Below are the code and all the weights of a small trained network. Each question names an input and a target symbol and asks about switching units off, where a switched-off unit gives its printed mean instead of its output.

import numpy as np


def w(rows, s, z=0):
    codes = np.array(rows[::2]) - 128.0
    scale = np.full(codes.shape[1], s)
    scale[-1] = z or s
    return codes * scale


def f(y):
    return y / 2 * (1 + np.tanh(0.7978845608 * (y + 0.044715 * y**3)))


def softmax(a):
    e = np.exp(a - a.max(-1, keepdims=True))
    return e / e.sum(-1, keepdims=True)


def log_softmax(a):
    a = a - a.max(-1, keepdims=True)
    return a - np.log(np.exp(a).sum(-1, keepdims=True))


def net(x, mask):
    ids = ['ΛΦΨαδεζξπ'.index(c) for c in x.split()]
    T = len(ids)
    res = E[ids] + P[:T]
    u = 0
    for l in range(2):
        q, k, v = (res @ M[l].T for M in (Q, K, V))
        z = softmax(np.where(np.tri(T) > 0, q @ k.T / 3**0.5, -1e9)) @ v
        res = res + np.where(mask[u], z, O[l][:, -1]) @ O[l][:, :-1]
        u += 1
        y = f(res @ A[l][:, :-1].T + A[l][:, -1])
        res = res + np.where(mask[u : u + 4], y, B[l][:, -1]) @ B[l][:, :-1]
        u += 4
    return log_softmax(res[-1] @ U[:, :-1].T + U[:, -1])


Q, K, V, O, A, B = {}, {}, {}, {}, {}, {}
E = w([
[137,143,90,199],'Λ',
[133,94,130,174],'Φ',
[169,138,65,190],'Ψ',
[160,160,162,47],'α',
[202,95,184,178],'δ',
[105,121,130,106],'ε',
[44,171,114,128],'ζ',
[39,95,190,5],'ξ',
[121,216,222,120],'π',
],0.011)
P = w([
[48,44,59,199],'0',
[83,176,35,105],'1',
[122,243,5,157],'2',
[115,162,49,87],'3',
[90,172,45,115],'4',
[66,142,29,24],'5',
],0.0022)
Q[0] = w([
[148,253,114,84],'0.h1',
[193,109,85,177],'0.h1',
[116,44,88,161],'0.h1',
],0.0055)
K[0] = w([
[105,29,155,114],'0.h1',
[227,189,140,48],'0.h1',
[122,254,126,82],'0.h1',
],0.007)
V[0] = w([
[168,177,255,117],'0.h1',
[91,206,60,157],'0.h1',
[148,15,51,191],'0.h1',
],0.0064)
O[0] = w([
[162,199,197,254,55],'0.h1',
[84,162,63,105,199],'0.h1',
[243,47,50,56,249],'0.h1',
],0.0077,0.0012)
A[0] = w([
[160,192,124,221,253],'0.n1',
[130,155,106,218,232],'0.n2',
[82,130,73,197,130],'0.n3',
[139,84,254,158,67],'0.n4',
],0.0074,0.0025)
B[0] = w([
[51,121,254,144,253],'0.n1',
[119,149,198,108,229],'0.n2',
[167,86,172,133,167],'0.n3',
[141,138,139,219,130],'0.n4',
],0.008,0.0024)
Q[1] = w([
[156,127,117,134],'1.h1',
[220,151,216,92],'1.h1',
[132,177,1,237],'1.h1',
],0.0051)
K[1] = w([
[63,57,36,122],'1.h1',
[98,135,36,36],'1.h1',
[255,14,144,190],'1.h1',
],0.0057)
V[1] = w([
[208,185,192,184],'1.h1',
[255,26,147,107],'1.h1',
[92,148,149,227],'1.h1',
],0.009)
O[1] = w([
[196,154,155,93,138],'1.h1',
[146,2,114,90,254],'1.h1',
[178,224,175,143,159],'1.h1',
],0.0091,0.00078)
A[1] = w([
[127,117,144,253,242],'1.n1',
[47,97,70,165,86],'1.n2',
[200,232,92,191,35],'1.n3',
[171,134,92,211,255],'1.n4',
],0.0057,0.0037)
B[1] = w([
[95,159,77,2,231],'1.n1',
[100,53,84,191,202],'1.n2',
[144,47,69,202,253],'1.n3',
[118,157,109,68,209],'1.n4',
],0.0083,0.0037)
U = w([
[94,161,66,118,73],'Λ',
[57,159,108,60,69],'Φ',
[142,144,158,7,157],'Ψ',
[183,141,10,119,20],'α',
[204,125,115,189,38],'δ',
[142,90,140,59,254],'ε',
[144,177,157,48,196],'ζ',
[255,88,198,39,176],'ξ',
[142,65,136,158,143],'π',
],0.0082,0.0031)

Each question gives the input, a string of symbols that net reads in full, and the target symbol t.
The units are the heads (3 rows each of Q, K, V and O) and the neurons (one row each of A and B). Each row of codes is followed by its name. A weight is (code - 128) times the scale printed after its matrix; where a second scale follows, it is the last column's (O, A, B and U).
mask holds one flag per unit, layer by layer, with each layer's heads first. A switched-off unit (its flag False) gives its mean, the last column of its rows in O or B, instead of its output. The means were averaged over made-up inputs and are rounded, as every weight is.
A unit's drop is (log p(t) with every unit on - log p(t) with that unit switched off) / (log p(t) with every unit on - log p(t) with every unit switched off).
The circuit of an input: a set's keep is (log p(t) with only the set's units on - log p(t) with every unit switched off) / (log p(t) with every unit on - log p(t) with every unit switched off). Starting from all 10 units, units are removed one at a time, each time the one whose removal leaves the highest keep (on an exact tie, the one counted first), for as long as the keep stays at least 0.8.
circuit, biggest first: the units of the circuit, biggest drop first
unit that matters most: the unit with the biggest drop
k most important neurons: the k neurons with the biggest drops, biggest first
k most important neurons of layer l: the k neurons of layer l with the biggest drops, biggest first
drop of u: that unit's drop, to one decimal
input π π δ, target δ: unit that matters most : 1.n3
input π Λ π Ψ, target δ: circuit, biggest first : (1.n3 1.h1 0.h1)
input δ Φ Λ, target ξ: circuit, biggest first : (1.h1 0.h1 0.n4)
input π Φ Φ, target δ: circuit, biggest first : (1.h1 1.n3 0.h1)
input ε Φ π π π Λ, target ζ: circuit, biggest first : (0.h1 1.h1 0.n1 0.n2)
input π α α, target δ: circuit, biggest first : (1.n3 1.h1 0.h1)
input ζ π π Φ Φ, target ζ: circuit, biggest first : (0.h1 1.h1)
input π α Ψ, target ζ: 3 most important neurons : (1.n1 0.n1 0.n2)
input α π δ, target ζ: circuit, biggest first : (0.h1 0.n1 1.h1)
input π ζ Φ π ζ δ, target ζ: circuit, biggest first : (0.h1 1.h1)
input π Ψ Φ ξ, target ζ: drop of 0.h1 : 0.8
input α α Φ, target ζ: drop of 1.n1 : 0.1
input δ Ψ Φ, target ξ: drop of 1.h1 : 0.6
input δ Ψ Λ, target ξ: most important neuron of layer 0 : (0.n4)
